Below are the code and all the weights of a small trained network. Each question names an input and a class and asks about switching units off, where a switched-off unit gives its printed mean instead of its output.

import numpy as np


def w(rows, s, z=0):
    codes = np.array(rows[::2]) - 128.0
    scale = np.full(codes.shape[1], s)
    scale[-1] = z or s
    return codes * scale


def norm(h):
    return h / np.sqrt((h * h).mean(-1, keepdims=True) + 1e-5)


def f(y):
    return np.maximum(y, 0)


def log_softmax(a):
    a = a - a.max(-1, keepdims=True)
    return a - np.log(np.exp(a).sum(-1, keepdims=True))


def net(x, mask):
    res = np.array(x, float).reshape(1, 7) / 4 @ E
    u = 0
    for l in range(4):
        y = f(norm(res) @ A[l][:, :-1].T + A[l][:, -1])
        res = res + np.where(mask[u : u + 3], y, B[l][:, -1]) @ B[l][:, :-1]
        u += 3
    return log_softmax(norm(res)[-1] @ U[:, :-1].T + U[:, -1])


A, B = {}, {}
E = w([
[108,153,242,63,63,110,191,121,159,142],'x0',
[111,115,182,136,118,86,143,195,51,118],'x1',
[139,117,136,146,131,134,149,126,135,134],'x2',
[135,127,133,144,121,128,131,113,116,130],'x3',
[129,119,125,136,119,121,129,144,149,130],'x4',
[8,110,176,211,151,140,79,90,119,99],'x5',
[128,130,129,128,132,128,130,129,129,128],'x6',
],0.014)
A[0] = w([
[255,163,39,162,184,109,142,202,79,102,151],'L0N0',
[150,109,120,96,119,160,102,71,187,113,214],'L0N1',
[74,113,160,172,124,153,114,194,67,117,3],'L0N2',
],0.0069,0.0055)
B[0] = w([
[66,75,122,69,116,121,82,147,79,246,254],'L0N0',
[168,230,114,189,142,176,143,83,198,219,222],'L0N1',
[91,158,21,139,128,96,185,101,103,80,152],'L0N2',
],0.013,0.0077)
A[1] = w([
[90,171,204,170,110,174,147,135,178,16,2],'L1N0',
[38,98,139,153,138,209,59,74,186,150,83],'L1N1',
[254,211,156,62,102,110,187,208,80,185,163],'L1N2',
],0.0077,0.0027)
B[1] = w([
[173,166,142,42,84,80,91,32,5,223,161],'L1N0',
[225,242,254,190,122,235,78,228,131,84,220],'L1N1',
[156,102,161,121,51,146,59,91,126,22,254],'L1N2',
],0.0098,0.009)
A[2] = w([
[25,187,223,130,107,76,203,130,118,168,252],'L2N0',
[62,160,83,252,242,144,106,190,105,71,24],'L2N1',
[161,99,192,96,134,71,169,178,121,2,26],'L2N2',
],0.0083,0.0026)
B[2] = w([
[42,69,75,97,133,168,91,238,153,218,247],'L2N0',
[204,8,75,168,158,43,165,71,142,42,255],'L2N1',
[252,87,170,157,102,223,93,186,93,46,197],'L2N2',
],0.011,0.0054)
A[3] = w([
[202,178,123,98,84,86,197,61,183,110,36],'L3N0',
[114,154,180,88,68,136,139,123,182,101,134],'L3N1',
[163,108,5,81,135,154,130,101,133,199,4],'L3N2',
],0.011,0.0037)
B[3] = w([
[38,17,66,138,250,116,230,125,104,40,199],'L3N0',
[129,198,83,131,198,22,223,65,149,66,244],'L3N1',
[49,220,236,159,101,132,190,118,172,128,253],'L3N2',
],0.012,0.0065)
U = w([
[106,212,170,139,125,160,135,112,185,208,182],'0',
[74,66,137,73,92,121,94,181,73,178,253],'1',
[131,130,116,104,168,103,204,76,174,65,146],'2',
[202,103,174,79,81,132,134,152,117,47,13],'3',
[252,111,98,185,164,185,62,103,150,111,84],'4',
[116,46,77,169,163,42,131,117,105,97,43],'5',
],0.022,0.0025)

Each question gives the input, the list of numbers given to net, and the class t.
The units are the neurons (one row each of A and B). Each row of codes is followed by its name. A weight is (code - 128) times the scale printed after its matrix; where a second scale follows, it is the last column's (A, B and U).
mask holds one flag per neuron, layer by layer. A switched-off neuron (its flag False) gives its mean, the last column of its row in B, instead of its output. The means were averaged over made-up inputs and are rounded, as every weight is.
A unit's drop is (log p(t) with every unit on - log p(t) with that unit switched off) / (log p(t) with every unit on - log p(t) with every unit switched off).
The circuit of an input: a set's keep is (log p(t) with only the set's units on - log p(t) with every unit switched off) / (log p(t) with every unit on - log p(t) with every unit switched off). Starting from all 12 units, units are removed one at a time, each time the one whose removal leaves the highest keep (on an exact tie, the one counted first), for as long as the keep stays at least 0.8.
circuit, biggest first: the units of the circuit, biggest drop first
unit that matters most: the unit with the biggest drop
top k neurons: the k neurons with the biggest drops, biggest first
top k neurons in layer l: the k neurons of layer l with the biggest drops, biggest first
drop when u is switched off: that unit's drop, to one decimal
input [-8,-3,-5,-3,-1,0,-8], class 0: circuit, biggest first	L3N2
input [-1,-1,8,-6,-4,-7,5], class 0: top 2 neurons	L0N0; L3N2
input [7,0,7,-4,-2,-8,-5], class 2: top 2 neurons	L3N1; L3N0
input [6,1,-7,7,-6,0,6], class 3: top 4 neurons	L0N0; L1N2; L0N1; L2N0
input [7,-8,-8,-4,2,0,5], class 2: top 2 neurons	L0N0; L3N0
input [7,0,-3,-1,0,-1,0], class 2: top 3 neurons	L3N1; L1N2; L1N1
input [6,-1,1,-6,-8,-7,-2], class 2: top 2 neurons	L3N0; L3N1
input [0,6,5,6,6,-4,1], class 1: top 2 neurons	L0N0; L1N1
input [-8,1,-3,-4,-5,2,6], class 5: top 3 neurons	L2N1; L0N1; L1N2
input [2,-6,-7,7,7,0,-1], class 2: top 2 neurons	L0N0; L3N0
input [-8,1,4,6,3,2,7], class 5: top 4 neurons	L2N1; L0N1; L1N2; L2N2
input [6,2,7,4,6,8,1], class 1: top 2 neurons	L2N0; L0N1
input [-3,0,0,3,-4,-3,3], class 0: top 2 neurons in layer 3	L3N2; L3N0
input [-3,2,5,-6,-1,-4,-6], class 1: unit that matters most	L0N0
input [0,8,5,-5,3,3,-1], class 5: top 2 neurons in layer 0	L0N2; L0N0
input [3,2,0,-7,0,1,-8], class 1: drop when L2N0 is switched off	1.2
input [0,-3,5,4,2,-4,7], class 0: drop when L0N0 is switched off	2.3
input [-1,-1,-7,5,1,7,5], class 4: drop when L1N1 is switched off	1.3
